Below are the code and all the weights of a small trained network. Each question names an input and a class and asks about switching units off, where a switched-off unit gives its printed mean instead of its output.

import numpy as np


def w(rows, s, z=0):
    codes = np.array(rows[::2]) - 128.0
    scale = np.full(codes.shape[1], s)
    scale[-1] = z or s
    return codes * scale


def f(y):
    return np.maximum(y, 0)


def log_softmax(a):
    a = a - a.max(-1, keepdims=True)
    return a - np.log(np.exp(a).sum(-1, keepdims=True))


def net(x, mask):
    res = np.array(x, float).reshape(1, 7) / 4 @ E
    y = f(res @ A[0][:, :-1].T + A[0][:, -1])
    res = res + np.where(mask, y, B[0][:, -1]) @ B[0][:, :-1]
    return log_softmax(res[-1] @ U[:, :-1].T + U[:, -1])


A, B = {}, {}
E = w([
[151,154,222,119,240,120,131,90,223,95,81],'x0',
[129,128,128,127,127,128,131,129,128,128,128],'x1',
[40,164,254,141,64,106,88,67,66,173,163],'x2',
[181,98,147,114,127,105,76,111,123,33,246],'x3',
[175,152,172,107,191,117,163,241,97,204,195],'x4',
[169,129,96,41,81,64,124,68,223,224,180],'x5',
[128,129,128,127,129,131,129,127,127,126,128],'x6',
],0.0077)
A[0] = w([
[138,135,197,114,201,131,130,104,183,102,85,28],'n0',
[162,127,150,122,127,122,113,108,132,36,230,20],'n1',
[136,140,161,132,154,135,126,183,117,158,154,90],'n2',
[149,129,102,88,107,105,131,88,196,192,155,31],'n3',
[155,118,93,138,139,123,126,151,148,97,143,101],'n4',
[131,131,179,117,158,124,125,109,175,125,110,21],'n5',
[147,129,105,102,109,121,127,94,166,174,162,61],'n6',
[148,135,72,131,142,137,139,142,168,108,122,17],'n7',
[97,145,123,139,131,139,151,141,136,220,7,22],'n8',
[137,130,61,118,166,144,130,145,142,113,108,48],'n9',
[80,143,238,136,91,133,110,76,86,166,142,23],'n10',
[105,130,149,161,166,152,134,183,35,34,73,10],'n11',
[155,127,159,125,179,122,146,200,112,187,169,2],'n12',
[98,117,93,147,84,129,115,36,157,60,69,22],'n13',
[113,122,39,128,60,142,125,154,53,141,153,28],'n14',
[138,134,153,136,153,140,122,122,160,107,126,86],'n15',
[161,122,59,122,168,137,134,157,151,117,91,61],'n16',
],0.02,0.0045)
B[0] = w([
[121,153,121,209,121,121,131,139,31,131,178,209],'n0',
[126,61,123,35,132,109,134,126,148,122,224,223],'n1',
[135,156,124,84,125,163,120,131,93,117,81,186],'n2',
[135,154,125,185,130,201,128,133,216,130,128,217],'n3',
[125,101,136,121,126,77,120,126,133,129,96,175],'n4',
[128,139,127,185,121,114,128,123,76,137,153,175],'n5',
[109,143,134,173,130,182,130,134,183,128,128,193],'n6',
[125,117,139,124,126,76,126,115,139,143,84,176],'n7',
[134,66,127,38,130,116,123,122,144,105,247,231],'n8',
[124,98,125,141,122,74,135,138,147,132,82,183],'n9',
[135,81,122,155,133,22,131,134,171,136,29,242],'n10',
[129,153,126,181,123,207,129,124,250,146,139,246],'n11',
[122,173,127,51,122,174,127,115,76,115,58,210],'n12',
[135,186,132,33,133,191,128,140,66,123,58,231],'n13',
[128,158,136,216,135,98,131,126,19,127,184,251],'n14',
[129,145,122,164,123,117,130,118,96,127,154,160],'n15',
[126,97,140,142,131,55,122,124,145,135,67,201],'n16',
],0.023,0.018)
U = w([
[114,101,101,141,118,3,119,139,163,167,37,149],'0',
[101,187,88,182,109,197,122,136,231,163,141,27],'1',
[105,191,90,209,109,84,125,136,24,148,184,161],'2',
[117,217,92,19,115,166,107,136,73,121,46,28],'3',
[116,70,86,38,124,90,115,120,152,113,234,254],'4',
],0.0055,0.0018)

Each question gives the input, the list of numbers given to net, and the class t.
The units are the neurons (one row each of A and B). Each row of codes is followed by its name. A weight is (code - 128) times the scale printed after its matrix; where a second scale follows, it is the last column's (A, B and U).
mask holds one flag per neuron, in row order. A switched-off neuron (its flag False) gives its mean, the last column of its row in B, instead of its output. The means were averaged over made-up inputs and are rounded, as every weight is.
A unit's drop is (log p(t) with every unit on - log p(t) with that unit switched off) / (log p(t) with every unit on - log p(t) with every unit switched off).
The circuit of an input: a set's keep is (log p(t) with only the set's units on - log p(t) with every unit switched off) / (log p(t) with every unit on - log p(t) with every unit switched off). Starting from the 12 units with the biggest drops (on a tie, the unit counted first), units are removed one at a time, each time the one whose removal leaves the highest keep (on an exact tie, the one counted first), for as long as the keep stays at least 0.8.
units of the circuit, in order: the units of the circuit, biggest drop first
k most important neurons: the k neurons with the biggest drops, biggest first
drop when u is switched off: that unit's drop, to one decimal
input [-2,-6,2,-5,0,8,4], class 1: units of the circuit, in order -> [n3]
input [7,5,7,-8,2,4,-8], class 4: 3 most important neurons -> [n8, n14, n16]
input [-6,-4,-4,6,-7,-3,-8], class 3: 3 most important neurons -> [n13, n0, n8]
input [6,6,0,4,6,7,6], class 1: 2 most important neurons -> [n3, n14]
input [-2,-5,7,-8,5,3,-8], class 4: 3 most important neurons -> [n8, n16, n9]
input [-8,6,-8,5,-2,-7,0], class 0: 3 most important neurons -> [n16, n9, n4]
input [7,-2,-6,3,-8,-3,5], class 3: 2 most important neurons -> [n13, n14]
input [4,6,-1,2,-6,1,1], class 3: 2 most important neurons -> [n13, n14]
input [-2,-8,2,-7,5,0,-3], class 4: 2 most important neurons -> [n8, n13]
input [-5,-7,8,6,-2,8,0], class 0: 2 most important neurons -> [n10, n11]
input [8,2,-4,1,-8,0,-5], class 2: 3 most important neurons -> [n0, n5, n12]
input [8,7,-2,7,4,4,5], class 2: 3 most important neurons -> [n0, n8, n5]
input [-5,-3,-1,-1,-3,4,2], class 2: 2 most important neurons -> [n14, n11]
input [-3,5,-2,-8,4,-7,5], class 4: 3 most important neurons -> [n8, n3, n6]
input [1,1,-4,3,7,3,-8], class 3: units of the circuit, in order -> [n12]
input [3,1,2,0,7,0,3], class 3: drop when n8 is switched off -> 0.0
input [2,3,0,-4,-6,-8,-6], class 1: drop when n11 is switched off -> 8.8
input [-1,5,-5,-3,7,4,-6], class 3: drop when n12 is switched off -> 3.0
